Here is a tiny trained network, its code and every weight. The questions are about switching its units off for an input and a class, where a switched-off unit gives its printed mean instead of its output.

import numpy as np


def w(rows, s, z=0):
    codes = np.array(rows[::2]) - 128.0
    scale = np.full(codes.shape[1], s)
    scale[-1] = z or s
    return codes * scale


def norm(h):
    return h / np.sqrt((h * h).mean(-1, keepdims=True) + 1e-5)


def f(y):
    return y / 2 * (1 + np.tanh(0.7978845608 * (y + 0.044715 * y**3)))


def log_softmax(a):
    a = a - a.max(-1, keepdims=True)
    return a - np.log(np.exp(a).sum(-1, keepdims=True))


def net(x, mask):
    res = np.array(x, float).reshape(1, 6) / 4 @ E
    u = 0
    for l in range(3):
        y = f(norm(res) @ A[l][:, :-1].T + A[l][:, -1])
        res = res + np.where(mask[u : u + 4], y, B[l][:, -1]) @ B[l][:, :-1]
        u += 4
    return log_softmax(norm(res)[-1] @ U[:, :-1].T + U[:, -1])


A, B = {}, {}
E = w([
[115,118,63,172,172,46,85,71,10],'x0',
[109,185,67,133,122,153,110,131,120],'x1',
[27,81,75,57,172,75,117,72,170],'x2',
[92,124,35,179,118,78,186,167,182],'x3',
[65,186,135,105,118,118,73,198,108],'x4',
[160,200,105,44,131,121,172,138,109],'x5',
],0.011)
A[0] = w([
[147,164,120,129,3,138,168,86,160,55],'L0N0',
[104,2,62,222,92,119,83,105,198,58],'L0N1',
[75,123,63,80,133,130,130,126,121,2],'L0N2',
[110,98,150,203,90,152,165,118,243,64],'L0N3',
],0.0081,0.0044)
B[0] = w([
[125,93,153,160,95,210,203,114,121,161],'L0N0',
[95,65,71,153,170,75,60,57,156,253],'L0N1',
[173,109,42,55,67,56,145,49,148,159],'L0N2',
[96,41,221,188,172,70,254,167,9,239],'L0N3',
],0.0082,0.0034)
A[1] = w([
[154,166,58,249,103,104,113,145,86,108],'L1N0',
[94,156,73,81,148,124,132,116,162,2],'L1N1',
[98,180,107,112,149,110,115,130,154,11],'L1N2',
[186,112,118,167,170,127,140,36,97,204],'L1N3',
],0.013,0.0049)
B[1] = w([
[22,9,130,182,220,134,122,66,156,217],'L1N0',
[145,172,118,45,170,68,140,165,79,167],'L1N1',
[188,120,112,74,146,54,128,199,108,141],'L1N2',
[41,184,174,131,140,169,118,104,115,254],'L1N3',
],0.012,0.0088)
A[2] = w([
[86,106,73,125,161,119,161,130,226,223],'L2N0',
[91,181,132,111,82,166,95,191,138,18],'L2N1',
[118,99,108,151,197,95,59,25,59,251],'L2N2',
[113,181,136,213,92,109,55,246,108,174],'L2N3',
],0.011,0.002)
B[2] = w([
[24,133,171,109,177,170,73,106,11,178],'L2N0',
[125,174,135,198,40,201,61,55,168,143],'L2N1',
[119,14,185,203,210,137,105,91,186,254],'L2N2',
[87,250,208,101,146,117,73,45,31,150],'L2N3',
],0.011,0.013)
U = w([
[51,20,175,194,198,113,78,98,115,253],'0',
[131,182,33,33,113,53,107,178,130,38],'1',
[168,238,180,154,47,204,59,102,103,153],'2',
[244,76,115,217,52,150,190,247,219,9],'3',
],0.012,0.0042)

Each question gives the input, the list of numbers given to net, and the class t.
The units are the neurons (one row each of A and B). Each row of codes is followed by its name. A weight is (code - 128) times the scale printed after its matrix; where a second scale follows, it is the last column's (A, B and U).
mask holds one flag per neuron, layer by layer. A switched-off neuron (its flag False) gives its mean, the last column of its row in B, instead of its output. The means were averaged over made-up inputs and are rounded, as every weight is.
A unit's drop is (log p(t) with every unit on - log p(t) with that unit switched off) / (log p(t) with every unit on - log p(t) with every unit switched off).
The circuit of an input: a set's keep is (log p(t) with only the set's units on - log p(t) with every unit switched off) / (log p(t) with every unit on - log p(t) with every unit switched off). Starting from all 12 units, units are removed one at a time, each time the one whose removal leaves the highest keep (on an exact tie, the one counted first), for as long as the keep stays at least 0.8.
circuit, biggest first: the units of the circuit, biggest drop first
k most important neurons: the k neurons with the biggest drops, biggest first
top k neurons in layer l: the k neurons of layer l with the biggest drops, biggest first
drop when u is switched off: that unit's drop, to one decimal
input [-8,-5,-4,8,-7,-1], class 3: circuit, biggest first	L1N0
input [-3,1,-2,0,-3,-1], class 3: 3 most important neurons	L1N0; L2N0; L2N2
input [-3,6,1,-8,-7,-1], class 2: circuit, biggest first	L1N0; L2N2; L0N1
input [-7,3,3,0,6,4], class 2: 2 most important neurons	L2N1; L0N1
input [-5,-5,2,-3,-7,7], class 2: circuit, biggest first	L2N2; L1N0
input [6,5,7,5,6,5], class 1: 2 most important neurons	L1N1; L1N2
input [2,2,8,-2,-2,6], class 1: 2 most important neurons	L1N1; L1N0
input [-5,-2,-4,-3,0,-1], class 2: top 2 neurons in layer 2	L2N2; L2N3
input [-4,1,5,0,7,-4], class 2: 2 most important neurons	L1N0; L2N2
input [-4,-4,0,1,2,5], class 2: top 2 neurons in layer 2	L2N2; L2N1
input [-5,-3,0,-2,1,1], class 3: 2 most important neurons	L1N0; L1N3
input [-4,-7,-3,1,-3,-1], class 3: drop when L1N0 is switched off	0.3
input [-7,-3,3,-3,7,5], class 2: drop when L2N1 is switched off	0.2
input [-3,8,-1,-6,-5,-1], class 2: drop when L2N2 is switched off	0.1
input [-7,-7,-3,7,2,3], class 3: top neuron in layer 2	L2N2
input [-4,4,-6,-6,-5,-7], class 2: drop when L2N2 is switched off	0.4
